Below is a small trained network, with its code and all its weights. Each question gives an input and a target symbol and asks what happens when units are switched off, that is, made to give their printed mean instead of their output.

import numpy as np


def w(rows, s, z=0):
    codes = np.array(rows[::2]) - 128.0
    scale = np.full(codes.shape[1], s)
    scale[-1] = z or s
    return codes * scale


def f(y):
    return y / 2 * (1 + np.tanh(0.7978845608 * (y + 0.044715 * y**3)))


def softmax(a):
    e = np.exp(a - a.max(-1, keepdims=True))
    return e / e.sum(-1, keepdims=True)


def log_softmax(a):
    a = a - a.max(-1, keepdims=True)
    return a - np.log(np.exp(a).sum(-1, keepdims=True))


def net(x, mask):
    ids = ['ΞΠΣΩαβδεηλμτφψ'.index(c) for c in x.split()]
    T = len(ids)
    res = E[ids] + P[:T]
    q, k, v = (res @ M[0].T for M in (Q, K, V))
    z = softmax(np.where(np.tri(T) > 0, q @ k.T / 3**0.5, -1e9)) @ v
    res = res + np.where(mask[0], z, O[0][:, -1]) @ O[0][:, :-1]
    y = f(res @ A[0][:, :-1].T + A[0][:, -1])
    res = res + np.where(mask[1:9], y, B[0][:, -1]) @ B[0][:, :-1]
    return log_softmax(res[-1] @ U[:, :-1].T + U[:, -1])


Q, K, V, O, A, B = {}, {}, {}, {}, {}, {}
E = w([
[87,113,238],'Ξ',
[90,162,103],'Π',
[92,160,101],'Σ',
[80,192,86],'Ω',
[92,163,101],'α',
[70,223,151],'β',
[99,161,107],'δ',
[186,124,203],'ε',
[22,163,125],'η',
[93,159,109],'λ',
[95,162,100],'μ',
[67,174,74],'τ',
[189,254,208],'φ',
[92,155,162],'ψ',
],0.013)
P = w([
[131,143,138],'0',
[102,168,157],'1',
[81,177,172],'2',
[62,188,186],'3',
[48,193,201],'4',
[33,194,215],'5',
[25,199,229],'6',
[2,212,235],'7',
],0.0064)
Q[0] = w([
[224,1,93],'H1',
[79,124,177],'H1',
[138,147,162],'H1',
],0.03)
K[0] = w([
[193,119,3],'H1',
[120,80,149],'H1',
[145,111,161],'H1',
],0.029)
V[0] = w([
[23,10,183],'H1',
[77,242,19],'H1',
[53,80,10],'H1',
],0.013)
O[0] = w([
[89,6,85,248],'H1',
[7,160,213,204],'H1',
[21,119,79,1],'H1',
],0.015,0.0068)
A[0] = w([
[166,140,87,57],'N1',
[160,131,229,169],'N2',
[163,142,118,53],'N3',
[35,166,2,133],'N4',
[143,179,77,244],'N5',
[132,233,161,62],'N6',
[101,58,131,255],'N7',
[67,143,95,65],'N8',
],0.009,0.0075)
B[0] = w([
[55,74,92,151],'N1',
[91,192,82,225],'N2',
[121,59,104,145],'N3',
[193,136,74,226],'N4',
[174,207,201,149],'N5',
[144,3,184,210],'N6',
[93,213,137,246],'N7',
[167,43,88,202],'N8',
],0.017,0.014)
U = w([
[118,151,146,16],'Ξ',
[115,132,139,44],'Π',
[119,129,140,71],'Σ',
[128,53,137,88],'Ω',
[111,122,140,53],'α',
[61,123,183,174],'β',
[113,142,149,67],'δ',
[180,203,126,253],'ε',
[54,149,67,181],'η',
[113,143,144,42],'λ',
[118,122,140,114],'μ',
[153,71,115,88],'τ',
[145,149,179,102],'φ',
[91,253,159,99],'ψ',
],0.007,0.0039)

Each question gives the input, a string of symbols that net reads in full, and the target symbol t.
The units are the heads (3 rows each of Q, K, V and O) and the neurons (one row each of A and B). Each row of codes is followed by its name. A weight is (code - 128) times the scale printed after its matrix; where a second scale follows, it is the last column's (O, A, B and U).
mask holds one flag per unit, heads first, then neurons. A switched-off unit (its flag False) gives its mean, the last column of its rows in O or B, instead of its output. The means were averaged over made-up inputs and are rounded, as every weight is.
A unit's drop is (log p(t) with every unit on - log p(t) with that unit switched off) / (log p(t) with every unit on - log p(t) with every unit switched off).
The circuit of an input: a set's keep is (log p(t) with only the set's units on - log p(t) with every unit switched off) / (log p(t) with every unit on - log p(t) with every unit switched off). Starting from all 9 units, units are removed one at a time, each time the one whose removal leaves the highest keep (on an exact tie, the one counted first), for as long as the keep stays at least 0.8.
units of the circuit, in order: the units of the circuit, biggest drop first
k most important neurons: the k neurons with the biggest drops, biggest first
drop when u is switched off: that unit's drop, to one decimal
input β ψ β η μ, target η: units of the circuit, in order -> [H1; N6]
input δ β Σ ψ τ, target ψ: units of the circuit, in order -> [N6; N8]
input ψ δ η β Π, target β: units of the circuit, in order -> [H1; N6]
input α Ω Ω, target Ω: 3 most important neurons -> [N6; N8; N7]
input β η η φ, target φ: most important neuron -> [N6]
input α β η β τ, target β: 2 most important neurons -> [N6; N4]
input ε η β Π μ, target β: 2 most important neurons -> [N6; N4]
input λ η μ β Ω η β Σ, target β: 2 most important neurons -> [N4; N6]
input β β α α ψ ψ δ, target ψ: 2 most important neurons -> [N6; N8]
input η Σ ε τ, target ε: 3 most important neurons -> [N5; N6; N8]
input ε η β α ψ η ε Ω, target ε: 3 most important neurons -> [N6; N5; N7]
input ε η λ, target η: 2 most important neurons -> [N6; N5]
input Ω η Ω η η Π, target η: 2 most important neurons -> [N6; N7]
input η α ε Ω η η δ, target η: 2 most important neurons -> [N6; N7]
input ε η ε Ω, target ε: 3 most important neurons -> [N5; N6; N7]
input λ ε α, target ε: 2 most important neurons -> [N5; N6]
input η α Ω φ μ β ε, target ε: drop when H1 is switched off -> 1.3
input δ η α η τ, target η: drop when H1 is switched off -> 1.7
input Ω φ β Π, target β: drop when N4 is switched off -> 0.2
